A =
[[-33.5  22.5 -20.2  10.3  10.7]
 [-46.5  30.8 -27.5  13.9  14.7]
 [-45.4  30.2 -27.7  13.1  14.3]
 [-65.0  43.6 -39.5  19.7  20.6]
 [-59.3  40.0 -36.1  17.7  18.5]
 [-58.4  39.6 -35.7  17.7  19.0]
 [-18.2  12.0 -11.1   5.2   5.7]
 [-49.4  33.2 -29.9  14.7  16.0]
 [-54.2  36.3 -32.7  16.0  17.3]]
Rows and columns are numbered from 1.
The entry in the bottom-right corner: 17.3
The entry in row 3 and column 1 is -45.4
Report the entry in the top-right corner.
10.7
The smallest entry: -65.0
The entry directly above -32.7 -> -29.9
Report the bottom-left entry.
-54.2
The largest entry -> 43.6
Report the entry at row 2, column 1.
-46.5
Report the entry just right of 43.6.
-39.5
Report the entry directly above -54.2.
-49.4
Report the entry just right of -18.2.
12.0
Report the entry just left of 5.7.
5.2
The entry at row 1, column 1 -> -33.5
Report the entry at row 1, column 2.
22.5
The entry at row 3, column 3: -27.7
The entry directly above -49.4 is -18.2
Report the entry at row 1, column 3.
-20.2
The entry just right of -36.1 -> 17.7
The entry directly below 10.3 is 13.9
Report the entry just left of the centre entry.
40.0
The entry in row 2 and column 3: -27.5
The entry in row 2 and column 2: 30.8
The entry just right of -45.4: 30.2
Report the entry directly below the smallest entry.
-59.3
The entry just right of 40.0 is -36.1
The bottom entry of the column that holds the largest entry -> 36.3

Read these off the array that follows.
1) What is the entry just left of -67.9?
2) What is the entry just right of 60.7?
[[-66.0 -40.3  62.4 -60.3  66.1  54.3 -65.9 -64.3  66.3  51.0 -62.5  66.5
  -66.8  68.0  63.2 -45.5]
 [ 67.2 -69.0  49.3   3.8  26.5  60.6 -68.6 -65.3  -8.2  60.7 -66.8 -49.9
   65.9 -48.6  58.3 -70.8]
 [ 65.6  66.1 -66.8  68.2 -67.9 -65.0  68.1  66.4 -67.8 -66.3  67.3 -69.4
   57.2 -67.7 -65.1  65.5]
 [ 67.1  61.1 -67.4  65.9 -68.2 -61.5  65.7  66.4 -68.6 -61.0  66.6 -70.8
   67.3 -67.8 -67.7  60.2]
 [-65.9 -60.1  68.8 -66.6  67.6  66.6 -66.6 -68.7  66.8  68.0 -64.8  64.3
  -70.9  66.6  60.4 -61.8]
 [-57.7  69.6 -67.1  67.9 -68.6 -68.6  62.8  69.6 -66.9 -67.4  67.8 -57.6
  -66.9 -56.3 -69.8  68.2]
 [-64.8 -64.8  67.9 -66.0  68.4  66.5 -64.4 -68.8  68.7  67.0 -68.8  65.8
  -54.0  65.8  69.2 -70.0]]
1) 68.2
2) -66.8

Read these off the matrix that follows. Rows and columns are numbered from 1.
1) The entry in row 1 and column 2?
2) The entry in the top-left corner?
3) The entry in the bottom-right corner?
4) The entry at row 2, column 1?
5) The entry at row 1, column 3?
6) The entry just left of the centre entry?
7) The entry directly below the centre entry?
8) The entry just right of the centre entry?
[[2 2 7 7 4 2 2 2 7 2 7 7 2 2 7]
 [2 5 5 7 2 2 2 6 6 2 6 5 5 4 7]
 [2 2 7 7 2 2 2 2 7 2 7 7 2 2 7]]
1) 2
2) 2
3) 7
4) 2
5) 7
6) 2
7) 2
8) 6

X =
[[-0.2 -0.7 -2.2 -1.0  1.0 -0.4]
 [ 0.6  1.5  2.1  1.9  0.4  0.7]
 [ 1.3  1.3  1.9  1.7 -0.9  1.6]
 [ 0.6  0.4  1.2  1.1  0.6  0.6]
 [-0.2 -1.3 -2.5 -2.0  1.1 -0.7]
 [-0.2 -1.0 -2.6 -2.3  1.4 -0.8]
 [ 0.1  0.7  0.5  0.9 -0.1  1.1]
 [ 0.3  0.7  2.2  1.4  0.0  1.9]
 [ 0.4  1.4  2.6  2.3 -0.5  1.2]
 [ 0.6  0.8  2.0  1.7 -0.8  1.1]]
The 3rd entry on the diagonal from the top-right corner is 1.7
What is the top entry of the column that holds the smallest entry?
Answer: -2.2
The smallest entry in the last row: -0.8
The first entry in the row that holds the largest entry is 0.4
The entry directly above the largest entry is 2.2
The top-left entry: -0.2
What is the entry in the bottom-left corner?
Answer: 0.6
The entry directly above the smallest entry is -2.5
The entry in the bottom-right corner: 1.1
The entry directly below 2.6 is 2.0
The entry just left of -2.2 is -0.7
What is the entry directly above -0.5?
Answer: 0.0
What is the 4th entry in reading order?
Answer: -1.0
What is the largest entry in the last column?
Answer: 1.9
The entry just right of 0.5: 0.9
What is the first entry in the row that holds the smallest entry?
Answer: -0.2
The entry just right of 2.2: 1.4
The entry just left of the largest entry: 1.4
The entry in the top-right corner -> -0.4
The entry just right of the smallest entry -> -2.3
What is the entry just left of 0.5?
Answer: 0.7
What is the second largest entry?
Answer: 2.3
What is the third entry from the end, reading row by row?
Answer: 1.7
The minimum is -2.6

Read these off the row that follows.
1) What is the smallest entry?
2) What is the entry just left of -0.665?
3) What is the entry just left of -1.132?
4) What is the entry just right of -2.170?
5) What is the entry just right of 1.340?
array([-2.170, -0.349,  0.163, -0.518,  1.419,  1.340, -1.132,  0.403,
       -0.665, -0.761])
1) -2.170
2) 0.403
3) 1.340
4) -0.349
5) -1.132
